In the rows, 128 means zero.
[ 97 135 107 131 131 163 126 100  99 205 171 139 149 131 176 126 132 111
 211 121 166 151 107 152 144 182  95  43 125 103 147  96 162 188 116  94
 164 131  98 131 144 127  82 130 136 160 112 112 119 144 118 101] | 3
[132 149 126 158 121 150 143 107 111 126 153 119 132 125 150 112 118 130
 125 157 156  99  88 105  84  84 114 145 132 122 111 126 117 143 145 126
 103 147 122 135 116 120 150 130 135 126 147 133 167 120 149 175] | 5
[110 105 111 102 147 121 136  98 141 128 160 141  95 132  80 120 134 122
 118 130 134 109 105 166 138 146 103 136 131 130 133 133  82 130 134 130
  91 137 134 119 155 122  70 177 154 133 148 111 178 138 171  59] | 11
[119  62 110 137 150 121 136 149 131  93 148 148 108 105 138 110 145 104
 135 135 149 155 174  63 135 138 137 150 106 111 137 120 142  83 215 130
 181 150 153 114 135 152 102 120 124 144 124 130  84  76 103  85] | 5
[143 145 153  86 156 147 105 135 166  88 118  52 121 113 156 110 111 152
 115 101 121 150 171 110 121 170 115 190 138  73 131  89 130 154 167 102
 185 172  60 119 140 186 181 184 166 111 129 141 178 124 116 168] | 6
[128 164 103 106  83 151 122 127 111  83 166 127 129 110 119 127 141 108
 138 132 101 116 112 134 137 136 109 151 132 126 130 160 130 132 124 182
 131 118 116 132 108 117 164 133 136 160 123  78 119 130  91 101] | 6
[ 97 122  97  97  99 122 117 167  97  89 101 145 113 150 129 121 173 162
 143 104 125 137 131 101 167 123 142 133 110 173 120 131 103 126 176 164
 171 114 190 116 129 180  99 106 107 180 111 163 130 136 141 141] | 4
[166 106 144 114 120 125 141 162  98 144 183 120 108 111 160 128 158 106
  78 115 162 163 185 144 154 131 153 163 135 132 150 109 112 122 108 119
 116 119 104  82 166 145 103 133 127 125  99 124 122 162 110 180] | 7
[ 97 121 105 114 117  90 121 174 147   4 100 109 145 140 157 102 123 165
 148 138  85 109 157 154  76 166 163 155 140 112 133 110 106  70 166 173
 106 104 215 102 196  85 126 138  84 192 119 110 152 130 121  76] | 9
[101  90 130 120 126 117 110 165 114 128 117 140 122  94 108 136 132 103
 161 142  87 109 164 112  77 129 135 155 120 148 118 137 160 119 177 164
 117 125 149 124 125 129 125 115 110  99 127 132 128 131 108 139] | 1
[136 126 151 125 124 130 124 163 113 165 118  99  77  97 118  97 148 127
 116 118 148 167 102 146 112 157  93 107 155 102 105 102 118 139 137 141
 122 122 135 124 143 169  79 125 134 126 119  97 162 123  99 125] | 4
[106 103 116  50  87 121 114 117 137  47 184 137 110  98 100 159 135 134
 132 121 100 186 117 231 148 144 116 139 152 124 118 125 174 121  97 138
  95 105 149 155 115 102 149 113 155 159 137  57 132 144  90 132] | 0
[126  91 121 144  64 138 137 135 159  96 124 160 160  53  77 111 127  85
 244 139 131 116 164 120 169 110 120 146 139 130 123 110 168  60 172 124
 195 169 157 135 146 180  98 130 175 143  82 124 158  97  64  74] | 5
[124 107 113 145 125 132 146 141 138 111  92 179  86 106 146 186 158 166
  83  89  94 139 108 129 170  99 121 120 149 151 135 129 100 157 142 113
 146 159 101 118 141  60 133 122 109 124 115 141 112 120 135 125] | 8
[134 147 146 177 106 143 101 149 113 126 109 130 129 139 136 118 102 131
  89  79  96 135 160 128 130 140 113 103 132 124 135 128 112  85 148  95
 126 111 138 124 124  93 115 101 146 132 138 129 130 124  64 138] | 6
[132 149 154 111 120 174  95 149 177 129  86 130  96 122  87 135 122  93
 149 124 116 153  97 161 124 184 107 148 150  72 211 122 133 119 117 208
 176 140 116 115 102 157  85 124 175 198 146 147 150 115  69 108] | 9
[156 141 119 113 124 143 139 144 122 141 159 117  89 122 113  60 148 114
 116 106 165 123 119 147 144 144 137 142 120 111  92 128 171 123  98 145
 116 150 136 136 133 167 109 105 153  89 140 119 115 138 100 113] | 2
[122 154  99 124  83  54 139 133 122 144 103 124 161 169 127 147 111 144
 151 174 126  96 209 171 132 117 140 147 121 115 126 105 152  96 125 121
 117 149 130 109 146 121 113 122 138 146  95 122 156 128 127 150] | 5
[142 113  73 157 125 114 134  91 132 141 130 126 166 187 129 164 113 146
 112 161 114 119 139  84 102 115 132 146 122 141 106 157 145 142 167 124
 121 132  99 100 135 124 152 125 167  98  96 120 124 132 189  93] | 1
[105  79 135 137 171 160 125 127  93 134 138 117 147 144 112 134 120 102
 199 111 126 108  96 114 134 121 118  93 141  97 162 139  88  94 165 156
  86 138 155 150 125  89 128 129 135  86 155 134  95  97  70 141] | 9
[139 135 148 153  97 123 139 148 139  95 127  98  85 154 153 115 172 139
 164  77 131 140 111 147 152 159 114 113 154 141  78 108 177  78 126 143
 155 134 128 135 149 105 113 130 164 179 102 104 170 145 138 139] | 2
[114 110 167  92 142 164 117 162 159  79 100 145  90 181  77 140 110 167
 122 137  88  84 107 133 133 141 115 133 127 114 169 137  99  98  79 128
 116 139 172 142 141 154  92 129 142 144 112 154 159 150 155 117] | 1
[152 148 153  97 132 137 114 108 138 150 128 112 122 116 180 153 129 129
  91 113 143 104 172 152 167  97 103 150  95 141 130 117  98 140 133 116
  34 156 119 154 130 173  98 153 136 137 136  86 129 111  87 148] | 10
[140  88 116 153 151 103 124  94 125 182 211 108 147 141  84 185 135 136
 114 144 153 123  93 156 115 118 130 125 138 113 137 143 102 120 120 153
  76 132 221  88 115 110 106 102 161  80 123 122  86 154 134 109] | 5
[137 133 149 142  65 120 111  55 152 141 119 184 152 148 117  93 149 119
  82 147 128 127 169 113 151 173 139 146 129 129 156 148 135 141 130  88
 158  77  97 132  77 133 172 122 180  36 124  95 116 131  57 171] | 9
[162 170  82 120 108  99 144 134 118  19 195 128 119 155 135 195 142 159
 112  93 101 135  94  78 149 136 152 187 139 101 129 138 137  55 120 132
  94 144 143 134 137 113 178 133 161  55 108  89 102 139 153  55] | 6
[154 135 125  87 166 121  96  82 154 112 157 114  78  84 127 127  89  97
  58 135  71 125 118 122 118 157 128 184 106 108 118  69 159 111 124  91
 153 100 137 132 150  72 175  99 116 139 102 130  73 170  62  86] | 6
[136 121  79 158 107 138 132 137 148  83 110 126 119 129 205 145 125 147
 186 130 136  81 141  58 122 147 122 112 152 124 167 159 107 116 135 145
 157 126 118  87 124  97 147  97 116 149  83 109 119 131  61 121] | 0
[154 162 125 133 148  78 151 140 146 157 131  92 145 133 138  88 109 107
 119 148 112 172 182  98 166  95 129 111 127 111 109 127 180 151 125  96
 163 148 123 149 122  91 151 148 103 116 129  77 117 128 149  99] | 2
[128 192 132  99 104 102 144 165 140 161  58 131  92 142 150 156 140 141
 149 163  87  84 167 124 185 117 147 156  96 143 100 134 104 163 132 127
 145 146 113 174 178 123 161 122  96 143 148 147 160 119 172 112] | 10
[143 149  76  99 132 153 118 109 150 134  98 158 138 107 148  68  71  92
 133 113 124 149 105 105 115  70 142 123 138 128 119 163 135 175 146 154
 162 137  75 174 117 154 160 136 116 131 155 147 110 133 132 144] | 2
[134 130 144 151 131 170 143 127 172 141 161 112 178 158 135 104  64 122
  83 143  98 125 139 148 109  99 105 143 127 100 160 163 155 136  95 152
 139 155 136 119 107 106 171 109 147 137 150  79 129 132 129 110] | 7
[114  98 160 141 150  71 143 140 150 109  81 143  90 168 122 145 133 142
 108 127 156 177 132 137 218 118 128 150 125 127 163 120 107 152 146 125
 114 149 124 163 122 115 131 130 111  93 115 144 101 116 137 161] | 10
[108  96 126 143 105 106 138 115 135 145  91 126 127 111  88 133 147 127
 132 116 133 120  94 136 100 131 168 141 157  92 104 120 101 160 109 116
 125 121 138 113 117 107 151 123 141  85 141 141 129 120 112 118] | 8
[138 153  88 145 161 115 141  55 183 163 107 115  99 108 139 168  84 127
 124 163 106 157 170 113 132 163 135 145 125 153 139 129 147 121 157 149
 105 124 143  90 118  76 134 104 133 107 108 141 106 152 140  95] | 7
[148 138 145 107 133 120 135 113 114 126 133 105 178 123 144 116 164 126
  95  96 165 105 107 155 116 168 135 180 101 132 128  94 128 129  70 120
 119 126 120  96 120 130 135 170 152 102 141 112 123 121 109 136] | 9
[120 142 163 116 105 125 116 150 125 132 145 131 107 113 184 176 138 100
 145 122 136 179 148 166 128 137 140 129  98 114  90 125 171 136  94 172
 161 119 134 124  62 120 120 165 140 141 144  74 126 165 129 160] | 0
[117 156 133 153 113 128 116  73 117 114  90 101 139 117  87 111  90  66
  86 125 139 148 165 123 150 110 119 149 115 103 150 121 135 110 115 187
 112 129 111 141 152 129 143 153 137 159 123 133 157 120 120 125] | 6
[127 153 104 159 123 123 111 149  99 123 102 120 116 115 122 117 130 122
  99 135 107  84 199  93 213 155 128  76 139 152 138 138 107 111 114 122
  95 125 173  82 165  96  73 113  88  92 141 170 125 140 114 106] | 6
[126 114 107 124 127 158 117 127 145 132 122 173 103 112 122 126 160  85
 136 129 139 128 124 191 115 105 131 154 159 107 114 129 117  89 178 117
 126  90 124 128  80 127 138 144 150 154 112 151 145 150 168  77] | 0
[142  99 120 133 133 123 143 177 121 140 134 153 161  77 162 156 157 116
  94 117 118  83 123 149  72 130 153 142 147  79 173 117  85 145 123 121
 119 120 134 104  89 135 125 121  92 105 130 160 102 113  87 119] | 8
[148 111 110 120 107 122  93  93 112 143 168 125 179 172 152 155 113 159
  58 147 134 118 144 139 115 125 108 133 107 140 152 100 172 184 101  99
 138 133 103  70 140 171 100 148 152 102 135 106 196 168 161 107] | 7
[100 150 134 114 122  89 169 133 128 120 173 105  97 116 113 131 114 143
 150 132 110 162  73 119  61 131 137 124 143 150 101 147 107 148 193 144
  23 130 111 142 141 153 124 127 116 127 124 112  91 116 136 154] | 2
[145 136 157 101  99 131 107 103 122 156 106 113 149 147 129 106 106 102
 115 146 114 144 124 170 166 110 129 113 163 121  89 112 128  93 158 153
 114 123 140 156 144 209 112 141 148 104 121  93 120 120 126 129] | 10
[124 119 136 137 124 137  96  51 153 138 158 107 165 149 111  97 131 122
 146 120 159 131 150 165 166 164  67 128 154  93 193 143 113 108 140 125
 153 118 140 129 169 162 111 143 168  87 116 101 163 144 147  54] | 3
[118 188  77  83  93 149 105 166 110 126 142 127 117 111 121 137  96 129
 107 173 110 160 194 137 132 147 129 116 128  97 102 157 152 172 143 145
  70 155  90 116 143 174 103 125 137 130 146  96  83 118 108 123] | 6
[116 149 133 116 133 101 104 132 127 157 121 109 134 124 122 118 127 124
 172 144 147  45 124 138 139  99 121 105 120 148  92 127 185 122 110 105
 123 153 107 126  88 150 112 142 104 128 115 148 145 150 139 123] | 0
[136 149 112 117 109 132 190 122 114  75 197  51 106 129 114 118  94 125
 118 122 159 183 135 103 138 141 110 129 176 135 103 127  71 106 158 104
 155 119 104  91  88 139  92 142 129 152 118 127 141 148  77 151] | 4
[115 135 109  88 133  78 125  84 133  95 111 102 125  89 130 120 104 138
 110 147 127 113  94 143 137 149 118  84 127 126 170 147 134 162 105 156
 118 134 130 163 122 131 114 159  67 108 108  86 162 130 104  73] | 0
[124  84 122 124 142 118 128 136 120 154 155  63 132 167  66 119 112 131
  60 131 113  77 132 121  95 165 124 136 130 107  96 171 121 103 143 121
  84 129 125  95 166 126 103 106 150  66 151 149 146 127 114  86] | 9
[129 145 110  95 164 123 107 108 106 128 145 121 142 169 186  87 134  92
 119 126 157  68 153 103 139 150 157 141 102 123 184 118 149 104 135 165
 125 148 130 157 110 130 127 161 111 138 144 134 124 150 138 170] | 7
[115 124 136 128 152  74 119 134 153 120 146 116 166 136 147 134 116  86
  76  94 182 137 123 119 139  94 154 168 129  82 156 148 153  84  89 139
 186 152  64 153  80 155 143 158 102 143 122 187 100 125 197 189] | 3
[128 139 110  98 166 114 136 104 102 184 115  73 129 125 116 131 121 105
  99 156 100 143 106 101 105 156 104 181 113 135 187 115 124 156 130 146
 153 128 132  77 159  78 131 116 130 125 115 130 179 145 143 141] | 3
[127 131  70 145  72  77 146  74 154 111  81 139 108 179 147 188 142 127
 140  98 125 105  94  85 201 110 118 173 129 142 145  94 111 132 146 171
  86 164 133 156  74  90 110 117 197 170 155 109 168  98  93 129] | 11
[104 113 120 154 110 111 126  96 149 127 122 110 109 126 158  93 124 135
 165 144 108 122 182 102 147 124 167 100 128  88  92 145 111 154 165  98
  74 123 156 120 155 127 125 132 133  89 160 124 181 114 129  96] | 5
[128 133 114 127  78 107 129 145 122 202 124 104 150 138 124  96 144 112
 110 106 101 142 106 122 179 130 116  99 154 160  75 159 122 140 120 124
 176 129 122 114 119 100 109 107 157 170 126  84 110 113 113 150] | 11
[137 134 109 142 149 118 124  62 143 159 129 125 108  97  99  59  94  67
 105 117 144 153  87 165 117 101 128 159 156 129 147 118 156 131 148 122
 147 145  53 120  53  52 156 165 148 101 128 118 189 148  92 141] | 7
[103 160 110 120 136  86 138 124 142 110 155 135 146 155  99 155 117 143
 195 158 140 120 119 123 107 127 114 140 139 119 120 120 117  83 111 121
  68 147 167  88  77 102 117 163 154 127 138  87  93 110 157 104] | 5
[115 105 129 131 121 140 110 123 116 138  82 134 129 129 111 111 150  99
 147 151 120 125 113 155 161 141 142 102 132  99 129 155 138 146 123 139
 117 110 150 145 108 122  91 123 128 109 116 135 128 131 119  99] | 11
[159 156 124 133 151 187 114 132 134 142 134 154  94 113 188  94  95 120
  42  92 114 182 150 186 132 156  99 105 139  88 120 132 123  82 173 110
 144 144  95 165 135 105 113 151 157 108 115  76  99 128 108 120] | 6
[ 88  64 113  94 106  99 111 119 176 110 120 119 126 114  66 140 137 128
 224 145 166 151 146 156 150  99 129 144 141 113 134 151 110 140 155 134
 142 123 176 157  99 129 143 126 153 198 119  81 102 111  89 104] | 0
[139 142 120 105 141 115 139 101  82 121 142 114  96 191 168 149 127 126
 119 148 149 139 127 153 161 134 129 121 121 128 116 139 130 100 129 146
 101 125 106 146 135 104 111 140 119 101 143  75 103 126 135 137] | 10
[151 124 170 109 116 123 135 186 124 135  79 129 103 125  91  88 112 148
  91 133 111 115 178 142 133 116 135 157 105 121 118 160  83 124 131 130
 116 133 118 136 167 129 127 113 110  85 118 101  94 111  30 108] | 9
[165 190 118  89 147 185 164 118 149 147 167 121  82 112 184  97 134 130
 167 146 136  91 140 100 103 146 146 134 138 141 119 106  97 141 144 179
 135 126 126 120 105 177 149 141 113 189 191 105 122 117 132  85] | 7
[143 127  90 141 142 160 122 112 125 107  95  74 194 109  88 156  61 119
 109 191 148 142 115  56  48 167  84 104 136  72 126 111 120 106 103 144
 148 131 170 144 144 144 134 123 161 163 109 152 171  88 143 123] | 5
[140 102 135 127 182 149  95 145  79 130  97  85 109 127 159 161 120 138
 108 153 141 143  78 153 109  97  93 143  90 122 113 134 130 122 102 162
  89 126 158  98 126 105  94 111 103 123 127 117 142 111 137 144] | 10
[ 99 136  97 118  91 154 147  86 136 116 139 123 110 102 153  94 134 102
 178 102 134 138 155 127 150 158 111 127 123 101 133 139  70 164 114 162
  97  89 146 101 135 151 122 137 132 130 136  96 165 139  80  65] | 4
[141 129 140 116 100  99  99 128 112 152 145  87 153 137 118 138 124 136
 152 123 149 117 118 153  98  96 113 145 132 112  98 127 137 132  62 152
 137 106 136  99 102 149 120 136 138 135 133  92 183 155 123 120] | 3
[136 118 118 111 147 100 113 171 147 103 119 132 107 137 101 130 152 114
 211  95 133  97  61 141 163 121 113 135 155 148 168 137 133 132 135 214
 120 152 168 175 131  96 144 142 138 184  84 132 153 184 138 108] | 0
[124 187 110 120  80 139 132 101 142 171 133  95 140 148  71 133 123 133
 115  88 105 115  97  98 194 114 110 107 136 154 141 131 155 183 108 116
 118 160 133 140 138 165 121  73 159 171 127 144 147 147  91  96] | 4
[146 131 155 115 147  90 106 117 103 171 142  87 133 153 123 137 116 171
 113  93 105 152 152 163  84 112 115 107 148 114 138 128 122 132 133 119
  77 130 115 130 164 127 143 136 126  70  98  54 141 139  98 121] | 1
[135  90 102 108  96 122 132  58 138 105 142 127 165 139 124 106 133  88
 146 117 101 108 142 118 125 126 117 183 128 115 162 172 163 125 156 116
  72  95  97 134 169 170 126 110 168 103 122 101 137 121 134  47] | 8
[105 120 137 127 111  92 146 142 151 141 102 184 156 150 146 139  87 164
  83 121 123 115  94  95 102 156 110 102 124 133 148 110 125 118  96  92
 118 144 116 140 149 194  95 126 135 107 109 161 124 104 177 179] | 5
[140 118 115  65 128 117 140 138 149 166 152 132 139 112 108 136 132 101
 169 140  86  96 151 103  87 125 114 200 146 102 119 131 150 136  99 145
 102 118  80  98 118 170 190 111 165 118 134 115 112 111 136 156] | 8
[149 154 132 124 120 107 143 172  88  78  93  82 145 144  95 142 117 146
 129 117 152 180 118  54 138 104 149 101 142 166 104 171 122 132 118 157
 155 121 150 148 109 149 130 132 103 131 181 125 122 111 166 117] | 0
[132 147 160 105 100 140 128 147 152 177  94 112 141  92 106 106 125 113
 138 115 121 166 171 183 172 152  77 119 148 145  97 101 137 152 116 138
 116 117 110 154 138 161 123 107 150 204  95 140 126 127 101 155] | 3
[126 123 155 151 122 171  99  94 119 120 126 153 131  80 141 137 140  86
 135 144 153  99  90  92  92 131 142  98 121 130 122 132 140 129 109 132
  91  88 149 132 111 166 129 137 120 120  92 143 109 158 120 125] | 0
[ 87 157 132 127  87 107 138  90 148  67 129 122 116 138 171 170  97 151
  53 140 122 149  34 151 102 128 146 132 129  63 161 128 157 123  87 102
 134 161  97 128 105 135 121 149 114  85 109  83 148 123 151  99] | 0
[133 134 129 135 144 112 150 121 122 161 135 110 111 143 150 172 140 164
 162 102 131  94 141 186 127 117 121 103 122 173 123 131 128 126 132 162
 114 147 147  98 103  93 109 152 132 138 122  96 185 166 129 123] | 0
[116  56 118  91 126 162 108 140 140  99 149 175 147 117 138  47 140 130
 108 116 168 133 104 108 108 132 145 160 128 121 132 173 135 165 110 120
 184 113 130 133 125 143 157 137 135  70 140  94  96 138 101 183] | 9
[127 155 152 155 100 132 169 171 154 154 128 132 114 104 141 153 102 116
 107  46 141 161 147  90 114 146  95 129 111 117  84 110 116 156  90 107
 112 143  91 149 123 141 111 131 148 174 117 146 125 140 110 109] | 8
[134  78 126 120 175 167 120 128 124 110 118  91 146 135 110  90 125 118
 151 130 140 119 103 103  96 166 128  94 178 109 137 101 120 140 149 158
 179 128 144 129 138 136 151 145 120 146  91 139 112 140 102 117] | 1
[136  49 119 141 104 116 127 150 156  55 174 134 136 113  89 108 145 130
 203 108 166 118 154  97 157 119 132 152 138 108 101 126 125 112 139 127
 161 145 120 131 151 164 143 128 178 183  97 144 134 110  92 129] | 8
[114 160 158 120 133 105 149 122 119 177  96  91  99 186 144 151  92 123
  61  88 115 173 135  99 131 139 139 119 121  83 148  91 101 111  85 140
 163 131 159 141 135 139  96 147 108 112 117 124 155 159 163 108] | 1
[139 125 123 144 103 105 140 137 128 188 146 140 144 112 147  86 148  81
 158 124 124  95 182 120 156 147 146 151 143 122 140 159  73 125 164 136
 109 101 144  93 119 149 107 132 135  39 130 135 127 156 104  86] | 3
[134  67  46 151 106 123 127 104 155 122 147 119 197 126 126 172 102 118
  17  86 128 107 133 113  89 137 133  84 167 119 110 151  94 133  97 115
 120 115 135 117 139 105 109 134 138 158 147 127 141 122 145  54] | 1
[131  69 128 102 114 103 125 115 125 103 126 138 158 150  87 145 100  91
 111 126 105 120 168  82 139 117 137 121 134  91 141 125  98 135  87 160
 101 132 152 138 147 114 149 171 161  99 156  72 144 124  83 109] | 5
[117 152 157 129 134 137 137 108  95 117 152  86 117 111 119 158 159 130
 102 102 128 136  91 105 125 156 116 123 131 149 140 125  69 149 168 120
 134 117 159 116 129 108 129 137  93  95 114 115  74 157  77  88] | 4
[129  52  82 121 135 163 155 107 120  80 129 157  90 142 132  95 125  76
 149 149 157 116  72  79 110 164 128 149 135  76 147  96 145 132  93 152
 124 107 146 156 110 113 118 124 153 109 126 112 153 131 103  86] | 1
[167 113 137 150 107 105 127 189 130  93 133 143 107 145 171 135 198 141
 177 146  94 133 102 149 176 143 140 111 123 118 131 131  71 106 119 149
 129 104 172 117 148  59 128 125 153 213  92  76  95 105 107 124] | 2
[108 134  89 100 114 105 155 152  85 129 163 128 109 160  99 174 112 152
  57 126 122 135 117 137 126 149  98  95 135 176 128 112 105 146 141 169
  86 132 181 143 151 102  96  98  92 168 123  98 131 150 100 113] | 10
[113 158 125 115  96 108 149 175 134 123 104 101 135 163 107 110  88 119
 173 115  92 108 114 114 130 109 134 108 160 124  66 147 121  69  65 172
 144 147 132 123 136 118 121 160 128 159 107  93 152 136 168 107] | 1
[173 119 108 119 145 143 174 161 112  98 174 161 152 129 117 107 148  75
 158 134 121 192 170 148 143 129  90 158 170 117 192 121 198 113 180 129
 105 103  87 152 105 118 134 125 147 125 137 105 148 116 127  92] | 9
[144 119  88 100 132  95 107 103 137 135 121 126 129 150 138 106 171 100
 122 147 123 136 197 152 215 149 138 136 163 124 126 163 136 109 161  79
  96 111 114 125 123 104  83 152 160  85 140 114 124 134 172 118] | 11
[156 116 127 135 107  97 129 123 104 183 144 143 102 144 154 135 147 100
 111 139 143 136  91  33 135  86 126 106 109 100 116 112 162 179  98  84
 108 127  93 162  92 137 128 121 139  96 107  69 108 120  85 150] | 2
[126 170 131 108 150 129  97  49 158 117 142  99 126 124 111 175  95 101
 149 199 111 109  95 177 134 134  86 145 135 139 137 110 183  65 181 121
 171 147  68 108 105 165  90 156 132 169 111 153 144 117 175  85] | 10
[128 123 102 131 147 124 131 132  97 139 139 127 177 120  66 112 109  94
 132 153  96 127 110 149 117 120 118  97 167 145 164 115  91 118 142 143
 140 128 173  90 141  78 102 157 109 128 128 107 123 132 128  46] | 1
[124 161 134  96 122 101 139 120 109 172 161 114  87 140 105 113 148 143
 107 108  90 110  92 192 110 112 129 130 138 135 111 139 121 104 131 149
 111 149 129 113 130 101 130 143 131  77 133  66 153 141 122 121] | 2
[139 107  87 115 108 159 120 139 151  92  85 160 167 126  95 103 131 129
  88 133 129 137 186 154 152 141 179 134 142  81 148 136 144 158 172 152
 129 149 125 148  89 207 139 101 163 143 106 200 107 108  86 141] | 8
[127  96 143 141 147  94 118 163 112 140 145 129 165 142  98  62 120 112
 155 155 106 115  92 128 144 110 106 123 145 115 148 152 138 125 115  79
  89 133 144 119 126 117 102 147 129  29  87 105 144 141 159 108] | 1
[125 116 115 136 107 132 126 144 140  94 116 159 127 158  91 149 137 118
 126 132 129  89 152 137 157 118 179 133 122 110 146 151 113  65 135 147
 131 162 150 117 145 144  93 126 162 140 133 128  91 116 100 108] | 4
[102  80 106  96  70 106 134 123 147 111 135 185 154 179  92  72 117 102
 146 130 106 151 137 189 140 116 149 123 159 130  77 132 163  78 139 152
  97  93 109 131 124 151 117 134 187 192 147  76 117  95 129 133] | 9
